Each row was made from one path, in order. Every step used is in the known rows, and no mark comes twice. Write each row's path.
Known rows
rifil/moturol/guvim/mipove/vokip/kobi/meru/riva/logasi: [ 153 -305  -18  -66 -183  129  -30 -265   67  -30   15   22  109 -132
   67 -282  266  -37  228 -249  137  -80  130 -119  119  -85   31 -344
 -128   59   78 -213  168 -404 -281  190  -22  377  -35 -232   26  255
   16  196  -96  228  -93  -92 -175    0 -297  108  -19   13   36   -3
  -53  181]
vokip/kobi/guvim/mipove/tolo/meru/riva/lano: [ 146 -227   45  114 -114  131  -76 -245  221  210   62  179 -132  -12
   53 -283  180   23  267 -126  300  205   48 -132   45  -86  106 -148
 -109  -32  -17  -61  109 -258  -98   23  224  230  106   70  157  168
  -33 -130 -115  323 -139  -34 -257   73   10  244  -85 -116   37   80
   66   67]
rifil/logasi/guvim/mipove/kobi: [  13 -110  -41 -159  -58  139   55 -273  163  106  115   53   43 -309
   34 -332  239  111  154 -117  155  102   96  145   10  -33    3 -136
 -114  -38  277  -71   51 -541 -224  130    1  244  -55 -159  126   29
  126   30  -21  212  117 -133 -130   30  -86  200   89   -3   10 -134
  -90   72]
logasi/guvim/mipove/vokip/moturol: [ 188 -112   58   49  159  -28   -1 -193  143  181   15  196   42 -185
 -100 -398  237   60  228 -233  196   68  134  104   82  -73  105  -72
  -14  -46  208 -145  143 -475  -10   83  196  211  -34 -176   93   96
   26  136  -30  133   40 -117 -262  120 -162  197   42  -12  -82  -76
  -73   58]
logasi/tolo/meru/lano/moturol/guvim/mipove/vokip: [ -28 -118  -40  144 -106  -55  -98 -258  103   -2  -10  153 -152  -50
 -138 -452  130  181  180 -117  415   88  -42  -70   53 -118  116   38
   27   52  116 -194  163 -446  -25  -34  203  295   82  -23  328  166
   71  -31  -75  203   61 -276 -144  201 -138  244   12   57  -21  -43
   22   84]
meru/vokip/kobi/mipove: [ 179 -265  113   91  -64  207  -49 -255   96  146   -2  132  113   37
   52 -255  286   55  329 -258  247 -103  176  -81  245  -25  -98 -205
 -124  -11   44 -182  171 -373 -206 -109  259  166   65   99   20  182
  -54 -126 -231   95   37 -129 -238  -20  -59  196 -104 -153    9  -82
  119  100]
kobi/guvim/mipove/vokip/logasi/tolo/lano/moturol/meru: [  43 -188   58  115 -186   99  -93 -265  193  253   28  149  -48  -22
  -93 -324  183   53  220 -191  264  140    2 -110  100   -2  208 -140
  -21   35   24 -135   79 -399   10   34  220  357  185    5  119   72
 -114   62 -178  104 -165  -91 -307   52 -159  115   43   11   56    4
    8  185]
logasi/tolo/meru/vokip/moturol/guvim/mipove: [ -22 -182    5  178  -55  -12  -54 -222  125   76  -33  199 -108 -124
 -106 -436  145  199  255 -217  527   45   -9  -46   55  -18   84    9
    8    8   41 -146  135 -476  -41 -168  257  172   75  -48  298  219
  151  -46  -45  173   62 -241 -182  239 -152  275  -14   17  -53   57
   56   30]
tolo/logasi/guvim/mipove/vokip/moturol/meru/lano/riva: [ 249 -228   48  -55   65   14   50 -307  -11   79  -29   65   69 -167
  -65 -388  318    1  180 -175  178   61  253    6  152 -167  230 -246
 -139   87  176  -54  152 -340 -124 -138  216  320   89 -108  -20   70
  239   73  -57  284  -64   -1 -171  183  -85  229   83  -91  -79 -114
  -71   26]
tolo/logasi/guvim/mipove/vokip/kobi/moturol/meru: [ 220 -208   69  -77    6   65   29 -262   22  108   19   43   40 -181
  -51 -388  352  -45  241 -122  183  140  225   42   95 -156  139 -238
 -151   91  146  -61  125 -370  -85 -119  197  274   55  -77  -19  110
  247   97  -24  322  -45  -26 -222  202  -49  175   70  -97  -62  -53
  -38   39]
guvim/mipove/kobi/meru/lano/riva/rifil/moturol/tolo: [ 101 -252    2  -61 -112   45   19 -297  126   60    3   85   -6   33
   63 -296  140    3  137 -260  161   -9  122 -130  261 -109  142 -165
 -127  -22  133 -205  166 -399  -98  207   82  380   57   -3   -4  133
    5   91  -51  165  -59  -80 -239  -28   10  198  124   54   19 -197
  -72  239]
rifil/moturol/guvim/mipove/kobi/meru/vokip/logasi: [ 149 -328   -9 -146 -115  126  -48 -224   68   27  -41  -41   87 -137
   36 -303  266   -2  235 -291  212  -99  189  -71  149   23  -27 -374
 -139   43   55 -196  192 -453 -203  145  -39  337  -33 -188   20  179
    1  231  -83  221  -93 -132 -170   20 -209  116    6   62   -9  -69
  -42  232]
logasi/tolo/lano/riva/rifil: [-156  -48   10  174  -64    9   49 -253   50  -47  163  194   56   12
 -104 -384  112  281  185 -207  231   99   26 -194  166   13   98  -51
   49 -101   71   -4  158 -336 -211  -95  294  173  119  -17  157   95
  134   34 -105  106 -163 -189 -171  213 -114  202  -63   70   50 -105
  -46  141]
riva/logasi/guvim/mipove/moturol: [  26 -106    7   -2  -59   37  123 -173   75   86    7  247  105 -272
   70 -401  245   28  231 -131   71   96  111   60   42  -77   91 -128
    2   26  172  -58   60 -394 -191   58  102  336  -97 -213  124  193
  174   22  -52  132  -41 -160 -204   -5 -177  -29  118  -36   28  -25
  -73   45]
kobi/mipove/vokip/moturol: [  95 -264   38  105   -3  182   34 -309  108   98  -96  -17  -21  210
   14 -341  123   38  319 -295   55 -125   42  -85  255  -64  195  -70
  -72   41  140 -191   67 -304 -211   45  277  227  229  -43  -84   75
  -64  154 -295    3  -62 -139 -238  207 -117  285 -127  -76  120  -60
  -50   84]
meru/lano/logasi/guvim/mipove: [ 142 -166  -66    0  -77   84    7 -354   11  108  -98   87  146 -221
  -77 -292  157   33  154  -17   72   13   82   72  128 -115  135  -85
  -46   13  200 -136  220 -397 -129   20   96  192  -14    9  130  -31
 -172  -54  -74  118   20 -313 -141  -48 -127   23   36  -30  -29 -300
  -86  100]
guvim/mipove/moturol/tolo: [  44 -160  -31  -29 -145  -17   50 -241   57   33 -109  171   56   50
   13 -151   91 -104  234 -115  230  -55  132  -58   27 -103  157 -226
  -17   23   51 -245  161 -462 -170  137  139  279  -27  -54  -69   42
  -24   44   25  -30  -32  -33 -175   98  -59  181  157  107   17  -63
  154  184]
lano/logasi/guvim/mipove/tolo/vokip/kobi/moturol: [  78 -125   -4   16 -120  123   98 -230   27   39  -63   83   52 -326
 -135 -412  219  -31  221 -228  180  136   64   36   20 -155   42 -106
   33   46  225 -154   84 -488  -64   66  114  263  -27  -65  136  -20
 -101   36  -51  121  -18 -181 -214   29 -153   61   14  -83  -48  -86
  -37  166]
guvim/mipove/kobi/moturol: [ 181 -204  -23  -97  -87   42  -32 -315  124  108 -123   32   84  -26
   56 -279  183    8  205 -179  163  -37   57  -94  238 -138  -19 -133
 -155   11  157 -191  138 -425  -30  220  158  249    3   28  -37    4
   16   89    7  135   17  -21 -227   67   83  202   38   93   19 -166
  -37  162]
meru/vokip/guvim/mipove/moturol/tolo: [ 200 -288  106  187  -51  190  -29 -173  118  184  -76  209    0  -49
  -60 -275  154   78  261 -233  370  -56  180   26  109  -68   45 -265
 -149    4   25 -207  258 -394 -101  -25  199  241  -61  -35   64  169
  -82   -4 -110   -9    7  -77 -184   17 -175  185   13 -116  -59  -48
  200  129]
lano/riva/rifil/logasi/tolo/meru: [-134  -94   49  113 -211   78  198 -212  -59  -72   89   94  -13  -21
   77 -369   65  324   61 -174  178   77   72 -200   55 -206   49 -187
  -48   73  126   -4   29 -263 -240   33  219  438  132 -133  101  119
  224   10 -237  117 -140   20 -118  116 -131  186  -58  -16   27  -74
  -63   75]
logasi/tolo/vokip/kobi/moturol/meru/riva: [-104 -154  -21  140 -122   36  -36 -218   74   46   78  196  -28  -46
  -61 -409  209  119  237 -300  324   34 -118  -89   70 -138    0 -146
   54   -6  142  -96  149 -388 -205 -163  125  187  132    5  132  206
  186  -89  -82  207   56 -156 -145  231 -190  183  -86   -7   66  113
   -2   67]
kobi/mipove/vokip/moturol/meru/lano/riva: [ 137 -279   48   90  -31  142   23 -347   21  107 -135  -17   -8  214
   42 -306  108   63  216 -277   43 -177   42 -133  312 -134  228 -101
  -46   72  160 -211  113 -291 -232   44  226  334  289  -39  -84   61
  -51  132 -331   18  -91 -116 -224  167 -151  273 -138  -74  133  -86
  -60   83]
lano/mipove/vokip/logasi/tolo/meru/riva/rifil/moturol: [  87 -184   52  242 -166   23    1 -132   65   40  -60   95 -190  122
  114 -383  149  117  251 -262  173  -54  189  -74   79 -110  141 -228
   24  125   98 -217  175 -402 -232  -93  271  332   71 -161   93  204
   32   21 -401  191 -258 -219 -139   67  -67  306 -213 -107  127 -212
   64  163]
kobi/mipove/vokip/moturol/meru/lano: [ 136 -295   25   91  -23  163    6 -331   68  137 -132  -34  -23  200
   18 -324  112   29  255 -239   34 -174   16  -72  291  -78  240  -93
  -65   57  156 -223  125 -296 -229   42  224  257  247  -22  -83   75
  -52  116 -266   28  -59 -196 -229  177 -145  259 -112  -74  140  -93
  -52   66]
guvim/mipove/kobi/moturol/meru/riva/lano/logasi/tolo/vokip: [ 184 -214  -38   57 -179   31  -45 -341   81   85  -24  101    3 -145
   72 -272  240   -8  157 -224  216  -31    5  -98  287 -138    8 -185
  -37  -84  217 -205  221 -501  -87  145  148  222   51   -1   18   56
  121   60   42  187   42  -91 -189    3   19  188   49   90   26 -110
  -23  147]
vokip/kobi/moturol/tolo/rifil/logasi: [ -24 -264   22  -24 -218  144   78 -179   57   20 -141   39   81   51
   55 -249   73  107  203 -110  145   83  -77 -154   20 -128   26 -243
  -60  215   30  -27   63 -182 -236  -19   54  214   92   52  -97  110
  155  100  -72  131  -66   20 -220  216 -184  148 -167  -71  128   27
   44  117]
logasi/tolo/meru/mipove/vokip/kobi: [ -70  -71  -33  164  -40  -20  -90 -182  162  -72   90  176 -186  -41
  -51 -422  171  195  256 -116  508  138  -29  -97   -2  -99   16   43
   10   27  133 -122   86 -361  -76  -74  224  176   72  -19  265  214
  188  -45 -108  243   45 -251 -155  236  -36  305  -25  -27  -29  -22
   80   32]
logasi/guvim/mipove/moturol: [ 147  -58   19  -85   73   -2   29 -217   78  215   87  225   67 -211
  -70 -316  218  -16  217 -132  172   90  204  138   25 -104   64 -118
   30 -114  167 -144  161 -531  -44   74  140  207  -56 -184  109   64
   20  101   19  162   14 -188 -215  105 -141  112  101   73 -101  -66
  -42   93]
guvim/mipove/tolo/rifil/moturol: [  98 -172   15   36  -64   21   47 -226  134  -11    6   51  -98  -51
 -145 -319  137  -16  248 -206  228    0   77 -117  -48  -61   38    0
 -218  -31  155 -151  165 -410 -126  175  261  173 -102  -79   39   72
   19   33  -22  181  -10 -147 -148  176  -13  281   84   56   36  -66
   94   76]
riva/rifil/mipove/vokip/kobi/moturol: [  61  -85   62  144 -227  132  154  -74   95   45   67  -10  -67  212
   32 -419   69   95   99 -168  -88  -52   49 -157  124  -72   67 -224
 -151   80  131 -159   63 -271 -282  152  270  247  -38 -109  -65  147
  243   55 -121   96 -131  -86 -282  151 -196  206 -137 -134  191 -195
  -55   96]
logasi/guvim/mipove/moturol/tolo/meru/lano: [ 146 -117   15  -38   59  -40   30 -255   72  235   43  226  -30 -197
  -90 -310  157   -9  180  -86  230  124  183  117   17 -112  150 -111
   23  -61  141 -163  191 -513  -49    6  104  235  -10 -168  176  118
   68   83   49  177   50 -260 -214  126 -152  124  100   90 -107  -62
  -15   74]
rifil/riva/logasi/guvim/mipove/kobi: [ -11 -195  -11  -71  -86  118  113 -286   98   -4   53  265   25 -162
  182 -399  282  134   40 -206  152   34   30  -66  152 -146 -107 -150
 -185  -49  196    0   30 -466 -297  134   76  454   42 -165  206  160
  267   33 -123  148   11  -59 -191   62  -45  -16   28  -56  172  -81
 -194   99]
logasi/tolo/rifil/moturol/guvim/mipove/kobi/meru/riva: [ -30 -184    8   24 -118   70  -44 -230  158    5  157  175  -65 -109
 -103 -400  147  112  205 -293  325   59  -65  -80   64  -33    1   77
   18 -146  149  -96  185 -458  -99  -22  156   93   84  -70  115  220
  208  133  -61  342   54 -300 -143  167 -235  223    7   83   46   -3
  -86   72]
mipove/kobi/moturol/meru/vokip/logasi: [ 149 -300   26 -116 -137  132  -59 -273   64   58 -191  -46   90  -14
  113 -396  181  164  144 -281  151 -132  -59  -64  315 -102 -138 -259
 -109  125  186 -183  199 -235  -57  185   26  408  125   38  -72   56
  167  134  -72  201   -5  -34 -169   22  -39  143 -104  -19  -15 -164
  -34  149]
logasi/tolo/rifil/riva/lano/mipove/vokip/moturol: [ -79 -121   10  233  -84  -11   39 -123  114  -68   97  252 -181  116
   12 -416   69  248  156 -260  315   11 -114  -91   78  -37   77   37
   80  -87  182    4  139 -374 -217 -108  328  103  138  -93   90  151
  285  158 -184  175  -76 -203 -135  315 -194  280 -129   -7  182  -21
  -55   56]
vokip/guvim/mipove/moturol/tolo: [  99 -219   -1   66   -1  167   24  -66  134  164 -166  167  -99  -11
  -67 -316   19   23  221  -94  294  123  136   21  -38 -148  232 -261
  -87   34  -25 -108  174 -314  -81  103  114  222  -69  -68   51   53
 -102   84  -33   57 -183  -25 -180  199 -101  200   39  -66   64    6
  105  127]
lano/moturol/meru/vokip/logasi/tolo/rifil/mipove/kobi: [  27 -130   -8  -74 -280   82   20 -124   -4  -72  -50  102   61   -8
  -55 -364  214  133   59 -281  250 -101   21 -199  164  -70  -99 -382
   62  145   54 -211  229 -329  -56   78   80  357   54   -8   64   51
  196   16  -62  158  -34  -98 -200  -10 -214  139   48   11   32 -114
  138  187]
tolo/vokip/guvim/mipove/kobi/moturol: [ 172 -295  -19   19   87  163   30 -113  117  204  -57   20 -108  -22
  -64 -453  177   19  257 -331  229   60  123  -39   97 -197   24 -365
 -149    9  151  -49   97 -270 -123   17  134  155  -20  -35   47   99
   44   65  -28  174  -29  -44 -170  188  -52  186  -37   23   75   32
  -35   20]
tolo/lano/logasi/guvim/mipove/kobi/moturol/meru/riva: [ 223 -227  -39  -62  -97  169   26 -445   11  105   36   52  232 -289
  -94 -250  238   47  144 -141   55   42  174 -123  296   -1   31 -263
  -12 -119  123 -112  236 -368 -152   58  185  100   63   -1   99  -49
   15  129  103  180 -118 -265 -215  -54  -85   81  -27   96  -31 -280
  -68  102]
tolo/lano/riva/logasi/guvim/mipove/kobi/moturol/meru/vokip: [ 206 -223   59  -26  -44   64   58 -386  -35   85   48  110  230 -143
   28 -271  258  175  108 -239   68  -19  235 -264  379  -43  -13 -293
  -60  -41  116  -42  177 -286 -224   19  217  324   93  -67   78   76
  168  148  -55  137 -176  -65 -236  -25 -100  105  -70   95    8 -185
  -58   95]
rifil/logasi/tolo/lano/mipove: [-189  -94 -100  -10 -199  139   57 -298  126   -9  142   47   12 -106
   12 -295  132  207  207 -100  188   54   30    9   12   58  115 -123
  -30   -9  163  -26   67 -472 -387  -79  100  158   36  -88  169   34
   82  -15 -132  131  -62 -236  -79  153 -116  264  -38   17  141 -142
   -6  123]
rifil/riva/mipove/tolo/vokip/logasi/guvim: [ -44 -195   75  139  -46   29  137 -169   62  103   93  218 -188  -22
   78 -458  211  166   95 -251  111  -11   35  -41   16  -74   -5 -165
 -257  -83  162   28  120 -409 -388   63  110  394   42 -171  235  179
  265  -14 -266   96  -28 -117 -136  283    4   72  -34 -108  228   22
 -110  118]
vokip/guvim/mipove/kobi/moturol/tolo: [ 126 -262   26   57   32  182   -1 -101  179  199 -206   88 -106  -38
  -42 -390   34  100  195 -167  289  158   40   -7   95 -152  160 -196
 -154   55   10  -82  178 -296   11  138   63  228  -28   -9   61   56
  -47  127  -31  120 -132   -7 -243  182  -31  200  -21  -70   77  -28
   17  147]
vokip/moturol/guvim/mipove/kobi/meru/riva: [ 186 -425  -33  -80   26  113   32 -298  120  176 -278   59  142  -78
   -6 -325  115   31  193 -371  194 -128   22  -67  196  -57  204 -208
  -35   24  -21 -140  122 -267  -98   88   53  198   62  -37  -20   91
   40   82   51  139  -65    3 -235   83 -216  237  -33  -14   27  -25
  -56   58]

Which path is each row?
[ 162 -197   63  -22   -3   12   83 -311  -65  115    4   10  188   46
   56 -278  116  210  141 -208   -2  -39  192 -260  355  -29   49 -301
  -70  -80   30    4  207 -190 -262   81  167  224  103  -26   22   25
  130  196 -114  102 -235  -49 -223  110  -32  141 -130  145   94 -155
  -76  129]  tolo/lano/riva/mipove/kobi/moturol/guvim
[  11 -204  -55  -23 -173   73   87 -323    1   44  -26   76   90  -41
 -118 -274   80  139   73  -87   76   14  -20  -46   91 -129  132 -235
  -34  123  123 -101  247 -246 -172    4  -11  271   49  -18   76   51
   49   41  -34   91   65 -250 -127   35 -285   52   29   65    9 -187
    9  155]  meru/lano/moturol/tolo/rifil/logasi/guvim
[  82 -284   49  -27  100   67  -64 -178  174  222 -124  171  -16 -250
  -40 -379  314   56  219 -164  136  168  226   53    2   66  101  -88
  -67   26   76    2  104 -378  -64  -77   98  254   14  -17  155  103
   16  -13 -173  272  -94 -161 -182   43   25  100   35 -112   21 -205
  -82   54]  vokip/logasi/guvim/mipove/kobi/meru/lano
[  38 -204   16   19 -174   15   95 -137  -26  114 -192  129 -114  192
  156 -228   14   -4  268 -230  255 -108  245    3   30 -108  183 -341
  132  149  -34 -239  188 -397 -224 -151  111  338   73 -102   30  120
  -36    9 -285   55 -250 -194 -161   56  -76  222 -109   -6   75 -131
  234  210]  lano/mipove/moturol/tolo/meru/vokip/logasi
[-104 -151   16   29 -237   47  149  -98   24 -166 -113   94    5  147
 -103 -305   70  101  122 -289  182   15   -6 -249   -3  -76   51 -343
   43  241  -17 -138  159 -210 -102   75   63  331   55  -43  -26   67
  145  151 -113    7  -54   -5 -227   86 -256  130   31   35   86  -72
  180  208]  lano/moturol/tolo/rifil/mipove/vokip/logasi
[  50 -154   49  -18  -87  -15   88 -199  -95  128  -25   48  -35 -101
   29 -343   52  185    8  -87  104  -83  -27   14   67 -129  127 -147
  -55   29  196  -82  276 -260 -223   90  -28  357   69  -91   83   99
  195  -31 -128  225  -26 -206 -134   73 -176  104   39  -11   85  -75
   -1  -26]  moturol/meru/lano/riva/mipove/tolo/rifil/logasi/guvim
[ -78 -163  -55  139 -155   46   51 -113   82   20  -38  232  -49 -152
   22 -487  188   60  202 -170  191   44  -33  -21   57 -103  178 -159
   29   74  192  -76   83 -358 -299  -55   99  353  -36 -117  155  233
  218  -96  -71  135  -59 -205 -112   98 -217   50   85  -74  162   48
  -37   48]  riva/logasi/tolo/vokip/guvim/mipove/moturol/meru/lano
[ -48 -148   35   11  -53   74    6 -121  199   53   61  161 -115   25
 -112 -476   66  143  172 -379  325   -9  -83  -59   74   55   36  132
   51  -93  125  -81  104 -427 -101 -107  179   50   79  -28  127  176
  263   75  -99  274   60 -259 -228  222 -282  304  -56  -26  124  -26
  -44   11]  logasi/tolo/rifil/mipove/kobi/meru/vokip/moturol/guvim
[ 149 -333   21   -7 -158   85   37 -413  -30  253 -214  -97  -11  -97
  -86 -288   55   80  161 -113  128  -26  -51  -48   64 -202   80  -33
 -178  128   41 -153  151 -343  -34   75   39  321   54  -84  128   94
    1  175  -43  116    3 -154 -227  223 -219   57 -131  113    6    2
  -10   72]  kobi/moturol/guvim/mipove/tolo/meru/lano
[  14 -247   14  102   44   18  134 -229   55   -8  -55   42 -143  -59
 -163 -577  124  114  174 -486  174  -71  -68  -54   29 -143  136 -112
 -114   95  272 -112  137 -196 -246   73   76  475   31 -148  141  146
  135  -67  -94  169  -20 -103  -94  188 -224  249  -49 -102    6   62
   22   42]  mipove/tolo/vokip/moturol/meru/lano/riva/logasi/guvim
[  73 -195   18 -102  -88  166   94 -243  123  248   82   74 -106   33
  190 -379   92   72  187 -350   85   -8  165  122  205 -134  123 -138
   38  -81  127 -166  160 -410 -125   15   21  286   88  -70  117  161
  -21   -1 -262  305 -161 -281 -238 -122   -8  219  -84  -57   81 -253
  -65  172]  lano/mipove/kobi/meru/riva/rifil/logasi/guvim
[ 193 -260  -22   61 -184   46   -3 -380   96   66  -92   85  -22 -111
   99 -214  160   13  169 -154  233   28   43 -129  246 -132   49 -177
 -102  -18  124 -194  212 -420  -45  162  150  240   61    1   37   70
   97  104   37  159   25  -67 -214   -1   67  196   33   92  -19 -136
   25  144]  guvim/mipove/kobi/moturol/tolo/meru/riva/lano/logasi
[ 146 -200   46  190  -45  -72 -126 -238  128   -5 -149  163  -83  -27
  -31 -308  258   72  204 -130  279   19  172 -164   55 -104  105  -40
 -113  101  167 -186  100 -452 -110   47  338  365   28  -15  109   91
  -16  -33 -230  114  -30   -5 -137   98   52  311   25  -51   45 -182
   54   60]  guvim/mipove/vokip/logasi/tolo/meru/lano/riva
[  14 -230   84  238 -198   79  179  -89   35   64   96   86  -73 -103
  -32 -400  159  131  170 -161  137   81  153 -111   74   39  124 -406
 -124   77   37 -118  186 -357 -242  -18  208  263  -33 -225   20  295
  308  134    0  107 -134 -256 -211  117 -223   68   14   -8   -6  -85
  -26  189]  riva/rifil/moturol/tolo/meru/vokip/logasi/guvim/mipove
[ 217 -146   40   53  -76   94  105 -105   76    3   62   87  -86    0
  -14 -316   80   56   80 -231   75  -75   53 -117   42  -13   12 -131
    0  -70  205  -54  175 -262 -204   37  269  -40   18 -159  -50   84
  348  186  -71  293   -6 -165 -203  111 -293  276  -94  -36  145 -134
   -5 -174]  tolo/rifil/mipove/vokip/moturol/meru/riva/lano/logasi/guvim
[-138 -253  -21   26 -214  134  114 -259   34  -38   -3  225   -2  -74
  148 -416  243  160   63 -244  197   14 -104 -160   94 -179  -87 -171
 -121   51  125   26  -24 -425 -400  -17   48  459  107 -124  206  222
  305   20 -174  102  -22  -38 -172  200 -196  -40 -101  -70  270   80
 -157  111]  rifil/riva/logasi/tolo/vokip/kobi/moturol/guvim
[ -77 -122   86  161 -224   97  171 -235  -54  -46  110  118    0  -40
   69 -359  111  332   69 -212  210   27  101 -195   97 -190    4 -196
  -71   60  140  -42   58 -300 -242   -4  254  446  124 -127  108  153
  222  -13 -258   98  -92    7 -120   64 -159  192  -66  -42  -10  -87
  -28   82]  lano/riva/rifil/logasi/tolo/meru/vokip
[ 117 -104   51   11   46  -24  100 -187   62  176  159  294  -64 -161
  -12 -268  174   15  133 -137  206  129  156   84   27  -64   75 -133
   51 -184  157  -59  194 -524 -121   36  143  166   -6 -219   93  123
  206  213   40  165   12 -190 -226  148 -173   91   90  106  -14  -12
  -34   75]  logasi/guvim/mipove/moturol/tolo/rifil/riva/lano
[-115 -214 -102  -21 -147  203  -20 -267  231   74  141   61 -142 -163
  -38 -427  180  134  174 -203  247   97  -17   87    5  -53  132  -79
 -116  -19  287  -58   24 -471 -299  -14   20  262   35  -52  210  113
   75  -52 -104  224   93 -202  -50  131 -135  280   57  -63  111  -70
  -97   86]  rifil/logasi/tolo/vokip/guvim/mipove/kobi/meru/lano
[   8 -170   27  123 -143   51  127 -276   27   76   83  191 -183  -62
   71 -438  128  187   38 -112  130   -9   -4  -24   67 -142   48  -78
 -257  -69  186  -42  161 -409 -326  120  122  418   66 -151  321  140
  180  -14 -226  114   -9 -229 -130  234  -15   66  -30 -100  161  -63
 -131  123]  rifil/riva/mipove/tolo/meru/lano/logasi/guvim
[ 117 -321  -37 -140   16  114   25 -136   48  177   -7   46  -56  132
   46 -371  189 -113  283 -367  160  -45  210  -14   74 -167   83 -371
   50   14   93 -123   65 -252 -276  -95   39  228   52   44   46  190
  -53  -73 -131  251  -91 -149 -179   40 -128  166  -58  -16  108   -7
   16   44]  tolo/vokip/kobi/meru/lano/mipove/moturol/guvim
